Below is a small trained network, with its code and all its weights. Each question gives an input and a class and asks what happens when units are switched off, that is, made to give their printed mean instead of their output.

import numpy as np


def w(rows, s, z=0):
    codes = np.array(rows[::2]) - 128.0
    scale = np.full(codes.shape[1], s)
    scale[-1] = z or s
    return codes * scale


def f(y):
    return np.maximum(y, 0)


def log_softmax(a):
    a = a - a.max(-1, keepdims=True)
    return a - np.log(np.exp(a).sum(-1, keepdims=True))


def net(x, mask):
    res = np.array(x, float).reshape(1, 2) / 4 @ E
    y = f(res @ A[0][:, :-1].T + A[0][:, -1])
    res = res + np.where(mask, y, B[0][:, -1]) @ B[0][:, :-1]
    return log_softmax(res[-1] @ U[:, :-1].T + U[:, -1])


A, B = {}, {}
E = w([
[254,84,102,20,27,75,114],'x0',
[4,31,26,94,105,199,217],'x1',
],0.0084)
A[0] = w([
[108,199,165,106,103,59,126,14],'N0',
[98,81,3,123,132,186,116,101],'N1',
[12,169,180,168,202,176,129,24],'N2',
[106,99,115,95,93,135,246,77],'N3',
[37,55,77,79,95,188,225,252],'N4',
[103,182,126,254,183,159,208,67],'N5',
[138,81,103,17,42,116,88,4],'N6',
[131,201,182,146,138,110,57,5],'N7',
[117,174,149,131,172,181,171,32],'N8',
[186,138,171,201,170,90,45,161],'N9',
[170,59,128,59,23,90,99,139],'N10',
[225,37,111,85,55,67,128,252],'N11',
[109,130,130,18,63,129,124,252],'N12',
[61,84,69,95,164,156,239,73],'N13',
[170,159,173,117,204,99,84,4],'N14',
[49,167,169,154,200,127,83,252],'N15',
[144,116,119,161,218,171,102,58],'N16',
],0.0093,0.0034)
B[0] = w([
[144,99,182,109,45,118,198,148],'N0',
[116,102,215,160,90,74,184,192],'N1',
[81,195,172,1,115,162,159,201],'N2',
[118,131,191,123,34,96,132,178],'N3',
[71,126,188,191,122,46,142,250],'N4',
[80,215,174,86,148,168,145,193],'N5',
[146,170,160,66,131,164,190,186],'N6',
[138,108,164,120,79,70,197,173],'N7',
[129,151,156,80,114,153,151,150],'N8',
[68,70,172,184,80,62,168,201],'N9',
[55,141,204,128,145,237,133,206],'N10',
[43,177,195,114,196,146,106,227],'N11',
[105,213,174,130,172,97,100,189],'N12',
[116,84,198,142,102,97,163,208],'N13',
[133,63,147,125,73,78,211,168],'N14',
[105,180,170,135,214,118,106,202],'N15',
[99,134,194,103,118,132,150,152],'N16',
],0.008,0.015)
U = w([
[110,181,185,84,144,175,158,145],'0',
[149,81,186,184,70,46,201,120],'1',
[75,167,185,252,209,54,38,242],'2',
[187,105,2,191,103,183,75,4],'3',
[191,85,11,200,108,195,130,4],'4',
[213,39,103,135,196,202,118,4],'5',
],0.0084,0.0034)

Each question gives the input, the list of numbers given to net, and the class t.
The units are the neurons (one row each of A and B). Each row of codes is followed by its name. A weight is (code - 128) times the scale printed after its matrix; where a second scale follows, it is the last column's (A, B and U).
mask holds one flag per neuron, in row order. A switched-off neuron (its flag False) gives its mean, the last column of its row in B, instead of its output. The means were averaged over made-up inputs and are rounded, as every weight is.
A unit's drop is (log p(t) with every unit on - log p(t) with that unit switched off) / (log p(t) with every unit on - log p(t) with every unit switched off).
The circuit of an input: a set's keep is (log p(t) with only the set's units on - log p(t) with every unit switched off) / (log p(t) with every unit on - log p(t) with every unit switched off). Starting from the 12 units with the biggest drops (on a tie, the unit counted first), units are removed one at a time, each time the one whose removal leaves the highest keep (on an exact tie, the one counted first), for as long as the keep stays at least 0.8.
circuit, biggest first: the units of the circuit, biggest drop first
most important unit: the unit with the biggest drop
k most important neurons: the k neurons with the biggest drops, biggest first
drop when u is switched off: that unit's drop, to one decimal
input [-1,1], class 2: circuit, biggest first => N6, N2
input [0,0], class 2: 2 most important neurons => N2, N6
input [7,5], class 0: circuit, biggest first => N10
input [1,3], class 2: circuit, biggest first => N14, N2
input [3,3], class 2: circuit, biggest first => N2, N12, N14
input [-7,8], class 1: 4 most important neurons => N4, N13, N1, N11
input [2,-1], class 2: 3 most important neurons => N2, N5, N6
input [2,3], class 2: 3 most important neurons => N2, N14, N7
input [-3,4], class 1: 2 most important neurons => N11, N13
input [-7,-6], class 0: 2 most important neurons => N2, N5
input [-4,0], class 0: 2 most important neurons => N2, N4
input [-5,7], class 1: 2 most important neurons => N4, N13
input [-4,-2], class 0: 2 most important neurons => N4, N2
input [-1,-4], class 1: most important unit => N11
input [-6,-1], class 0: drop when N2 is switched off => 0.2
input [0,-4], class 1: drop when N1 is switched off => 0.0
input [-7,-1], class 0: drop when N2 is switched off => 0.2
